After every row comes roughly how far along a hidden order it lies, from 0 to 12.
(in the rows, 128 means zero)
[123 156 120 128 120 116 135 135 113 133 131 157 151 154 127 137 117 129
 168 131 161  94 142 103 118 131 125 139 134 108 124  88 155 137 133 133
 110 127  66 106 132 144 151 141]
6
[112 151 125 124 116 146 137 136 108 135 131 175 112 158 130 121  98 133
 173 133 146 123 102 107 152 114 102 153 130 134 124  74 108 127 107 134
 145 145 112 131 117 131 116 138]
8
[100 150 121 122 132 123 120 166 129 127 110  80  66 128 104 126 102 143
 128 161 106 151 171  91 210 117 113 146 158 151 150  94 101 123  76 130
 176 138  65 119  97 145 134 149]
7
[125 142 119 127 104 131 133 139 134 116 134 122 157 133 131 114 111  70
 133 157 122 101 131  77 157 136 150 155 137 129 146  94 111 127  19 136
 121 103 133  94 147 107 118 137]
9
[132 203 117 131  99 102 164 132 136 121 143 118 238 150 131 134  66  98
 137 173 109 125 183  93 156 165 132 152 116 111 118  88 169 117  77 143
 112 126  30 135 134 127 155 137]
3
[130 161 123 137 110 103 146 128 132 121 117 137  86 122 125 112 131 119
 115 164 104 112 157 105 117 141 149 153 152 136 141 100 108 132  25 137
 149 109  91 149 130 118 141 128]
7
[100 112 123 119 123 167 130 142 117 136 111 121  24 123 111 103 106 131
 131 145 131 132  84  90 172 105 123 150 169 157 150  84  30 132   1 134
 154 129 176 113 118 118 110 125]
12
[138 145 132 140 114 107 140  98 129 125 122 154  88 124 136 100 130 111
 117 155  98 113 112 119  96 143 143 155 136 138 126 101  97 136   4 131
 150 115 158 170 135 104 122 115]
10
[140 190 123 145 104  81 162 110 129 125 117 141 106 128 131 126 130 158
 111 154 110 112 180 132  87 149 137 145 146 130 126 105 133 135  86 139
 153 121  43 185 123 135 164 117]
5
[124  96 126 121 129 148 115 123  97 141 116 182  72 129 123 110 152 165
 170 112 171  95 104 128  94  93 110 146 143 134 127  92  87 143  66 131
 141 131 162 107 124 135 132 124]
10
[ 99 152 119 124 128 124 129 165 125 128 107  90  34 129 106 124 106 158
 128 157 112 144 167  90 204 112 113 151 167 155 153  82  83 126  59 133
 181 135  58 125  97 145 136 146]
8
[109 152 129 130 125 147 133 120 102 141 121 181  45 145 124 120 110 183
 168 129 135 127 116 131 149 105  91 154 147 147 120  64  84 135  95 129
 169 154 110 142 106 131 119 131]
9
[116 145 124 138 120 132 133 137 124 128 122 149  56 127 121 110 126 122
 134 151 120 104 134  93 144 126 142 151 162 137 144  76  68 136   7 134
 145 116 130 110 127 106 127 131]
9
[109 111 127 116 130 152 121 130 128 131 115 104  58 119 115  99 103 117
 117 153 105 148  84 101 189 116 125 144 150 154 141  97  56 126   1 127
 153 130 187 120 123 111 103 127]
12
[139 168 116 129 103 101 164 152 132 121 132 139 193 138 130 135 119  78
 131 153 147 101 176  83 108 160 158 142 125 109 140 122 164 124 101 146
  98 105  68 130 141 137 162 133]
3
[117 195 142 149 125  89 136  91 128 130  90 151   1 109 122  96 107 211
  87 169  30 178 125 155 164 120 103 170 172 192 123  82  41 126   1 126
 255 144  97 254  94 121 122 115]
10
[148 166 115 111  96  97 161 136 137 121 134 128 255 135 127 125 101  73
 131 159 124 121 167  93 132 161 152 143 109 112 123 141 181 119 104 146
  86 105  72 122 150 139 169 128]
1
[ 95  73 117 102 144 211 102 185  99 141 157 150 234 181 122 144 100  68
 232 100 228  87  80  59 178 108 107 122 105  87 138  75 136 132 185 124
  52 150 176   1 131 128 103 157]
9
[132 196 120 149 108  92 176 146 143 120 121 135  98 131 126 137 112 115
  99 164 103 128 190 100 127 164 155 138 158 131 142 120 123 121  66 143
 147 113  37 168 131 126 167 121]
3
[107  88 126 113 138 162 107 140 104 141 114 163  42 133 115 113 138 145
 165 118 160 116  84 111 146  98 114 137 149 137 136  95  74 138  76 123
 137 135 177  90 117 128 112 134]
11
[116 171 124 126 121 112 133 149 117 131 133 146 130 157 123 152  98 142
 158 134 136 130 160 108 160 137 112 135 131 117 118  97 173 122 197 132
 134 141  20 131 115 159 141 151]
4
[140 187 120 141 106  94 163 135 126 123 133 158 172 147 134 140 116 115
 142 148 139  99 179 101  97 159 144 142 128 108 125 102 169 129 118 141
 116 117  39 149 134 137 161 134]
3
[137 150 130 135 116 117 141 101 109 134 119 199  90 133 135 110 133 153
 149 140 135 100 119 136  74 123 122 156 134 130 115  86 109 140  55 133
 144 125 119 164 131 123 134 120]
9
[144 192 128 144 104  74 161 103 132 122 117 149  96 127 134 118 129 142
 105 161  95 118 171 126  79 156 148 153 140 134 126 110 139 132  52 140
 154 109  60 203 129 131 152 121]
6
[128 166 122 119 110 117 139 127 120 129 138 140 207 163 135 134 100 114
 169 145 149 107 141 109 122 141 118 143 110 103 115  97 185 130 167 132
 108 132  62 128 132 145 144 143]
5
[100 121 133 143 150 162 108 128  99 145 127 175  25 140 119 132 134 193
 176 105 156 117 111 133 145 100  94 139 145 132 122  50  79 140 134 122
 155 161 120 118  97 128  99 143]
11
[141 193 121 147 108  91 180 154 144 118 133 151 162 138 130 146 110  90
 112 157 114 126 204  95 119 173 160 132 137 117 138 134 156 114 115 146
 128 113  39 154 136 129 172 123]
0
[105 112 122 122 133 153 118 155 108 138 116 156  52 137 114 126 132 159
 163 123 158 117 128 109 154  99 110 139 157 142 142  87  84 135 101 129
 153 140 121  92 111 137 130 137]
8
[105 180 114 130 119 132 144 162 137 120 132  90 135 146 120 138  80  94
 132 160 121 132 154  58 225 148 140 151 146 131 152  75 109 121  51 135
 135 125  59 103 124 120 134 153]
7
[137 182 125 140 109  92 149 123 134 123 129 151 139 139 133 129 119 115
 131 154 125 102 166 102 103 153 143 152 129 118 127  89 156 132  82 138
 130 115  64 158 132 129 144 136]
6
[148 164 125 129  94  92 157 111 128 121 124 167 116 122 133 109 142 103
 117 157 113 102 149 119  64 147 161 150 139 133 131 123 130 133  38 144
 119  95 117 166 144 125 136 120]
7
[103 122 129 120 132 139 110 156 130 128 112 102  39 109 107 112 115 131
 117 154  97 152 128 102 193 111 125 146 155 159 149  98  70 121  46 127
 171 129 132 119 104 126 101 139]
10
[135 238 132 163 120  63 164 126 151 116 120 131  51 126 128 141  88 130
  82 176  56 155 189 105 162 179 155 150 148 137 124 105 133 113  64 135
 176 119   3 209 124 123 153 133]
3
[141 171 126 139  77 111 155 101 109 133 126 214 103 138 140 120 137 162
 153 137 147  91 144 138  64 131 129 160 133 122 110  85 123 140  67 138
 134 121  94 162 133 125 138 124]
8
[120 111 126 119 124 146 124 129 100 139 118 182  93 136 121 111 137 153
 169 123 157 101 112 120 110 100 110 149 139 133 126  90  93 138  85 133
 138 131 149 108 123 134 132 128]
9
[111 125 127 117 128 149 122 127 102 141 110 177  25 133 118 114 132 177
 161 124 134 121 105 126 135  98 105 150 155 148 130  81  70 139  59 128
 166 141 146 128 112 133 119 130]
11
[111 105 126 115 128 154 118 136 111 138 117 156  79 134 116 110 124 129
 157 132 140 122  97 107 151 105 115 143 147 142 135  91  75 133  58 129
 142 135 167 101 119 127 119 130]
10
[128 176 114 124 116 120 154 170 143 122 150 130 255 142 119 151  77  60
 146 158 135 124 186  70 184 169 157 135 114  97 128 118 175 110 146 142
  68 116  38  75 143 128 160 144]
0
[114 123 131 119 124 137 121 121 108 136 115 171  77 136 125 113 127 157
 156 131 133 124 108 129 125 107 105 150 136 142 122  93  94 125  88 128
 161 137 143 138 115 133 121 127]
9
[117 161 124 136 126 123 126 141 137 121 131 113 111 136 123 126 107  93
 129 151 110 122 141  79 184 147 150 141 145 129 141  90 114 127  51 129
 126 119 103 107 132 112 126 142]
7
[109 144 120 119 120 144 134 147 104 139 121 167  88 146 117 129 108 160
 176 130 156 117 129 106 160 110 105 149 147 133 129  79 103 133  96 133
 142 141  88 107 115 142 138 141]
8
[119 178 121 145 128 108 145 152 137 123 130 126 113 142 122 143 103 107
 131 151 117 119 168  82 163 156 147 137 148 117 140  91 127 126  92 133
 133 123  51 118 127 124 150 142]
5
